Below are the code and all the weights of a small trained network. Each question names an input and a class and asks about switching units off, where a switched-off unit gives its printed mean instead of its output.

import numpy as np


def w(rows, s, z=0):
    codes = np.array(rows[::2]) - 128.0
    scale = np.full(codes.shape[1], s)
    scale[-1] = z or s
    return codes * scale


def norm(h):
    return h / np.sqrt((h * h).mean(-1, keepdims=True) + 1e-5)


def f(y):
    return y / 2 * (1 + np.tanh(0.7978845608 * (y + 0.044715 * y**3)))


def log_softmax(a):
    a = a - a.max(-1, keepdims=True)
    return a - np.log(np.exp(a).sum(-1, keepdims=True))


def net(x, mask):
    res = np.array(x, float).reshape(1, 2) / 4 @ E
    u = 0
    for l in range(4):
        y = f(norm(res) @ A[l][:, :-1].T + A[l][:, -1])
        res = res + np.where(mask[u : u + 3], y, B[l][:, -1]) @ B[l][:, :-1]
        u += 3
    return log_softmax(norm(res)[-1] @ U[:, :-1].T + U[:, -1])


A, B = {}, {}
E = w([
[215,182,137,106,105,138,177,11,125],'x0',
[119,183,159,165,25,77,98,134,68],'x1',
],0.011)
A[0] = w([
[3,54,179,179,69,23,72,154,187,133],'L0N0',
[141,155,3,167,74,121,242,148,145,102],'L0N1',
[16,107,57,213,59,78,148,208,119,2],'L0N2',
],0.0048,0.0014)
B[0] = w([
[203,243,219,10,250,124,78,89,186,254],'L0N0',
[155,148,130,106,168,162,118,113,157,134],'L0N1',
[183,188,92,90,74,87,62,41,255,234],'L0N2',
],0.0064,0.0044)
A[1] = w([
[158,54,120,79,150,129,111,255,75,226],'L1N0',
[63,173,159,110,38,73,56,128,40,252],'L1N1',
[105,224,202,127,36,135,206,123,117,146],'L1N2',
],0.0067,0.002)
B[1] = w([
[101,194,149,2,233,224,149,230,106,168],'L1N0',
[53,160,162,48,155,81,49,121,165,254],'L1N1',
[91,65,63,199,35,239,107,59,46,239],'L1N2',
],0.0072,0.0061)
A[2] = w([
[167,159,122,53,167,121,239,53,178,253],'L2N0',
[152,114,185,2,86,213,167,153,166,58],'L2N1',
[111,84,233,42,131,57,80,181,93,19],'L2N2',
],0.0057,0.002)
B[2] = w([
[169,107,120,195,80,124,171,79,143,254],'L2N0',
[164,107,122,186,92,138,95,174,171,178],'L2N1',
[154,134,119,169,254,105,192,178,173,167],'L2N2',
],0.013,0.0055)
A[3] = w([
[119,185,171,120,172,75,173,180,184,250],'L3N0',
[81,118,112,89,126,131,132,142,118,3],'L3N1',
[129,124,241,57,78,135,2,124,127,192],'L3N2',
],0.0068,0.002)
B[3] = w([
[170,228,204,89,95,165,206,191,125,222],'L3N0',
[179,2,174,63,93,161,65,191,78,112],'L3N1',
[123,181,212,85,74,150,100,144,68,254],'L3N2',
],0.0077,0.0058)
U = w([
[115,140,100,72,215,228,189,255,182,48],'0',
[148,240,240,65,168,45,73,185,200,175],'1',
[130,102,121,192,115,93,135,83,141,252],'2',
[125,96,130,129,172,14,82,133,119,3],'3',
[73,181,165,66,63,98,72,92,75,227],'4',
[164,82,106,108,170,74,135,181,40,3],'5',
],0.0064,0.002)

Each question gives the input, the list of numbers given to net, and the class t.
The units are the neurons (one row each of A and B). Each row of codes is followed by its name. A weight is (code - 128) times the scale printed after its matrix; where a second scale follows, it is the last column's (A, B and U).
mask holds one flag per neuron, layer by layer. A switched-off neuron (its flag False) gives its mean, the last column of its row in B, instead of its output. The means were averaged over made-up inputs and are rounded, as every weight is.
A unit's drop is (log p(t) with every unit on - log p(t) with that unit switched off) / (log p(t) with every unit on - log p(t) with every unit switched off).
The circuit of an input: a set's keep is (log p(t) with only the set's units on - log p(t) with every unit switched off) / (log p(t) with every unit on - log p(t) with every unit switched off). Starting from all 12 units, units are removed one at a time, each time the one whose removal leaves the highest keep (on an exact tie, the one counted first), for as long as the keep stays at least 0.8.
units of the circuit, in order: the units of the circuit, biggest drop first
most important unit: the unit with the biggest drop
top k neurons: the k neurons with the biggest drops, biggest first
top k neurons in layer l: the k neurons of layer l with the biggest drops, biggest first
drop when u is switched off: that unit's drop, to one decimal
input [5,-8], class 2: most important unit	L2N0
input [0,-1], class 0: units of the circuit, in order	(L0N2 L1N0 L0N0)
input [-1,-1], class 0: top 2 neurons in layer 0	(L0N2 L0N1)
input [4,1], class 2: top 2 neurons	(L1N1 L3N2)
input [1,-5], class 2: top 2 neurons in layer 2	(L2N0 L2N2)
input [-1,-2], class 0: top 2 neurons in layer 0	(L0N2 L0N0)
input [1,-7], class 2: top 2 neurons in layer 2	(L2N0 L2N2)
input [2,-5], class 2: drop when L2N0 is switched off	0.2
input [0,0], class 0: drop when L0N0 is switched off	0.9
input [4,-7], class 2: drop when L2N0 is switched off	0.3
input [0,-2], class 0: top 3 neurons	(L0N2 L1N0 L0N0)
